Below is a small trained network, with its code and all its weights. Each question gives an input and a class and asks what happens when units are switched off, that is, made to give their printed mean instead of their output.

import numpy as np


def w(rows, s, z=0):
    codes = np.array(rows[::2]) - 128.0
    scale = np.full(codes.shape[1], s)
    scale[-1] = z or s
    return codes * scale


def f(y):
    return np.maximum(y, 0)


def log_softmax(a):
    a = a - a.max(-1, keepdims=True)
    return a - np.log(np.exp(a).sum(-1, keepdims=True))


def net(x, mask):
    res = np.array(x, float).reshape(1, 4) / 4 @ E
    y = f(res @ A[0][:, :-1].T + A[0][:, -1])
    res = res + np.where(mask, y, B[0][:, -1]) @ B[0][:, :-1]
    return log_softmax(res[-1] @ U[:, :-1].T + U[:, -1])


A, B = {}, {}
E = w([
[252,63,117,169,165],'x0',
[193,234,91,173,170],'x1',
[123,122,127,153,128],'x2',
[135,153,255,147,104],'x3',
],0.0082)
A[0] = w([
[139,119,131,142,114,52],'n0',
[139,157,242,144,140,31],'n1',
[110,142,136,128,136,61],'n2',
[93,154,133,129,149,77],'n3',
[84,161,129,125,130,62],'n4',
[144,168,124,142,129,77],'n5',
[45,187,134,120,131,23],'n6',
[151,202,108,147,141,118],'n7',
[63,189,141,112,109,30],'n8',
[148,187,116,147,131,130],'n9',
[127,119,119,139,96,86],'n10',
[123,115,130,125,109,120],'n11',
[140,193,127,147,156,92],'n12',
[150,104,131,137,131,47],'n13',
[163,197,103,151,105,134],'n14',
[125,107,127,135,96,161],'n15',
[133,120,97,123,132,79],'n16',
[244,69,159,132,138,5],'n17',
[123,116,66,118,127,64],'n18',
[141,133,141,136,95,108],'n19',
[105,110,2,113,122,67],'n20',
[136,142,127,120,138,94],'n21',
[153,189,123,149,135,120],'n22',
[92,42,153,101,128,111],'n23',
[156,153,217,141,98,99],'n24',
[97,90,149,129,140,156],'n25',
[129,135,168,133,130,137],'n26',
[118,136,162,128,137,111],'n27',
[121,116,136,144,133,5],'n28',
[126,131,169,139,123,55],'n29',
[109,62,149,105,126,94],'n30',
[98,77,150,115,129,112],'n31',
],0.015,0.002)
B[0] = w([
[151,157,137,127,133,136],'n0',
[81,140,133,131,246,216],'n1',
[134,135,121,147,121,140],'n2',
[143,128,103,155,114,155],'n3',
[151,121,92,169,108,167],'n4',
[118,123,154,100,95,168],'n5',
[173,130,70,208,82,203],'n6',
[145,104,169,57,100,212],'n7',
[171,142,81,206,87,200],'n8',
[147,103,153,73,109,195],'n9',
[160,145,140,111,143,134],'n10',
[132,113,137,116,123,143],'n11',
[109,102,140,64,79,195],'n12',
[124,162,107,144,90,155],'n13',
[144,88,151,62,113,208],'n14',
[108,128,130,99,105,152],'n15',
[98,153,111,135,142,159],'n16',
[164,148,46,246,47,254],'n17',
[68,132,118,144,175,186],'n18',
[128,120,125,129,157,144],'n19',
[80,165,175,169,253,248],'n20',
[130,114,131,119,131,141],'n21',
[136,119,165,67,97,199],'n22',
[146,101,170,41,81,207],'n23',
[68,143,136,138,217,209],'n24',
[140,132,132,68,120,169],'n25',
[97,141,139,135,150,162],'n26',
[107,136,138,146,141,154],'n27',
[146,145,129,111,136,130],'n28',
[113,142,136,128,163,156],'n29',
[152,106,152,64,93,185],'n30',
[144,118,158,70,106,178],'n31',
],0.024,0.0093)
U = w([
[132,110,151,2,57,177],'0',
[45,189,119,120,211,226],'1',
[163,172,33,174,42,7],'2',
],0.0093,0.0013)

Each question gives the input, the list of numbers given to net, and the class t.
The units are the neurons (one row each of A and B). Each row of codes is followed by its name. A weight is (code - 128) times the scale printed after its matrix; where a second scale follows, it is the last column's (A, B and U).
mask holds one flag per neuron, in row order. A switched-off neuron (its flag False) gives its mean, the last column of its row in B, instead of its output. The means were averaged over made-up inputs and are rounded, as every weight is.
A unit's drop is (log p(t) with every unit on - log p(t) with that unit switched off) / (log p(t) with every unit on - log p(t) with every unit switched off).
The circuit of an input: a set's keep is (log p(t) with only the set's units on - log p(t) with every unit switched off) / (log p(t) with every unit on - log p(t) with every unit switched off). Starting from the 12 units with the biggest drops (on a tie, the unit counted first), units are removed one at a time, each time the one whose removal leaves the highest keep (on an exact tie, the one counted first), for as long as the keep stays at least 0.8.
units of the circuit, in order: the units of the circuit, biggest drop first
k most important neurons: the k neurons with the biggest drops, biggest first
drop when u is switched off: that unit's drop, to one decimal
input [8,-3,3,1], class 2: units of the circuit, in order : n17
input [-3,2,6,2], class 2: units of the circuit, in order : n20, n23
input [-6,6,5,5], class 0: 2 most important neurons : n17, n7
input [0,-7,-7,8], class 1: 3 most important neurons : n1, n24, n7
input [5,-2,7,4], class 2: 2 most important neurons : n17, n20
input [6,-5,-7,2], class 2: 2 most important neurons : n17, n7
input [-5,6,3,1], class 0: 2 most important neurons : n17, n7
input [5,7,5,7], class 0: 3 most important neurons : n20, n7, n22
input [-6,-1,-5,7], class 1: 3 most important neurons : n1, n24, n17
input [-8,8,-3,2], class 0: 3 most important neurons : n17, n7, n14
input [4,4,4,7], class 1: 2 most important neurons : n1, n24
input [-8,-6,-6,3], class 2: 2 most important neurons : n6, n8
input [5,5,8,2], class 0: drop when n6 is switched off : 0.7
input [-5,-5,-8,8], class 1: units of the circuit, in order : n1
input [8,4,-4,2], class 2: drop when n17 is switched off : 6.8
input [-4,7,5,3], class 0: drop when n7 is switched off : 0.0
